Here is a tiny trained network, its code and every weight. The questions are about switching its units off for an input and a class, where a switched-off unit gives its printed mean instead of its output.

import numpy as np


def w(rows, s, z=0):
    codes = np.array(rows[::2]) - 128.0
    scale = np.full(codes.shape[1], s)
    scale[-1] = z or s
    return codes * scale


def norm(h):
    return h / np.sqrt((h * h).mean(-1, keepdims=True) + 1e-5)


def f(y):
    return y / 2 * (1 + np.tanh(0.7978845608 * (y + 0.044715 * y**3)))


def log_softmax(a):
    a = a - a.max(-1, keepdims=True)
    return a - np.log(np.exp(a).sum(-1, keepdims=True))


def net(x, mask):
    res = np.array(x, float).reshape(1, 5) / 4 @ E
    u = 0
    for l in range(2):
        y = f(norm(res) @ A[l][:, :-1].T + A[l][:, -1])
        res = res + np.where(mask[u : u + 6], y, B[l][:, -1]) @ B[l][:, :-1]
        u += 6
    return log_softmax(norm(res)[-1] @ U[:, :-1].T + U[:, -1])


A, B = {}, {}
E = w([
[232,118,97,3],'x0',
[116,119,140,115],'x1',
[137,135,112,138],'x2',
[104,254,84,77],'x3',
[151,145,103,155],'x4',
],0.0038)
A[0] = w([
[199,205,173,66,112],'L0N0',
[85,54,144,208,146],'L0N1',
[24,228,130,136,115],'L0N2',
[233,3,110,79,2],'L0N3',
[66,105,153,89,88],'L0N4',
[132,68,136,222,140],'L0N5',
],0.0059,0.0021)
B[0] = w([
[53,80,116,29,198],'L0N0',
[65,85,77,42,231],'L0N1',
[106,221,103,229,223],'L0N2',
[169,252,229,254,252],'L0N3',
[186,158,40,197,122],'L0N4',
[55,68,112,93,214],'L0N5',
],0.0074,0.003)
A[1] = w([
[105,5,71,146,130],'L1N0',
[143,181,143,132,113],'L1N1',
[133,129,93,23,34],'L1N2',
[145,52,65,95,98],'L1N3',
[150,88,152,68,109],'L1N4',
[240,94,200,193,5],'L1N5',
],0.013,0.0023)
B[1] = w([
[220,123,201,144,252],'L1N0',
[77,91,134,165,191],'L1N1',
[156,154,164,43,223],'L1N2',
[95,129,128,193,182],'L1N3',
[91,130,85,198,177],'L1N4',
[146,36,7,101,253],'L1N5',
],0.02,0.0049)
U = w([
[231,102,244,207,32],'0',
[9,218,104,230,76],'1',
[153,29,15,133,108],'2',
[125,208,155,17,254],'3',
],0.012,0.00068)

Each question gives the input, the list of numbers given to net, and the class t.
The units are the neurons (one row each of A and B). Each row of codes is followed by its name. A weight is (code - 128) times the scale printed after its matrix; where a second scale follows, it is the last column's (A, B and U).
mask holds one flag per neuron, layer by layer. A switched-off neuron (its flag False) gives its mean, the last column of its row in B, instead of its output. The means were averaged over made-up inputs and are rounded, as every weight is.
A unit's drop is (log p(t) with every unit on - log p(t) with that unit switched off) / (log p(t) with every unit on - log p(t) with every unit switched off).
The circuit of an input: a set's keep is (log p(t) with only the set's units on - log p(t) with every unit switched off) / (log p(t) with every unit on - log p(t) with every unit switched off). Starting from all 12 units, units are removed one at a time, each time the one whose removal leaves the highest keep (on an exact tie, the one counted first), for as long as the keep stays at least 0.8.
circuit, biggest first: the units of the circuit, biggest drop first
top k neurons: the k neurons with the biggest drops, biggest first
top k neurons in layer l: the k neurons of layer l with the biggest drops, biggest first
drop of u: that unit's drop, to one decimal
input [1,-6,-1,2,2], class 3: circuit, biggest first : (L0N3; L1N2)
input [-2,3,-2,-6,4], class 0: circuit, biggest first : (L1N0)
input [7,2,2,1,8], class 3: top 2 neurons in layer 0 : (L0N0; L0N2)
input [-8,5,-3,-1,4], class 0: circuit, biggest first : (L0N3; L1N0; L1N5)
input [-5,-8,5,6,-4], class 1: circuit, biggest first : (L1N0; L1N5)
input [1,-7,4,5,-3], class 3: top 2 neurons : (L0N3; L0N0)
input [-1,-2,-3,7,8], class 1: circuit, biggest first : (L1N5; L1N0)
input [0,5,6,5,8], class 1: top 3 neurons in layer 1 : (L1N5; L1N0; L1N2)
input [0,2,-5,0,-6], class 0: top 3 neurons : (L0N3; L0N2; L0N4)
input [8,-3,-3,2,8], class 3: top 2 neurons : (L0N0; L1N2)
input [6,-5,3,4,-5], class 3: drop of L1N2 : 1.5
input [2,-7,4,5,8], class 3: drop of L0N3 : 1.3
input [-4,-8,-3,-1,3], class 0: drop of L1N0 : 0.3
input [6,0,-2,6,4], class 3: drop of L1N2 : 0.8
input [4,-6,-2,6,0], class 3: circuit, biggest first : (L1N2)
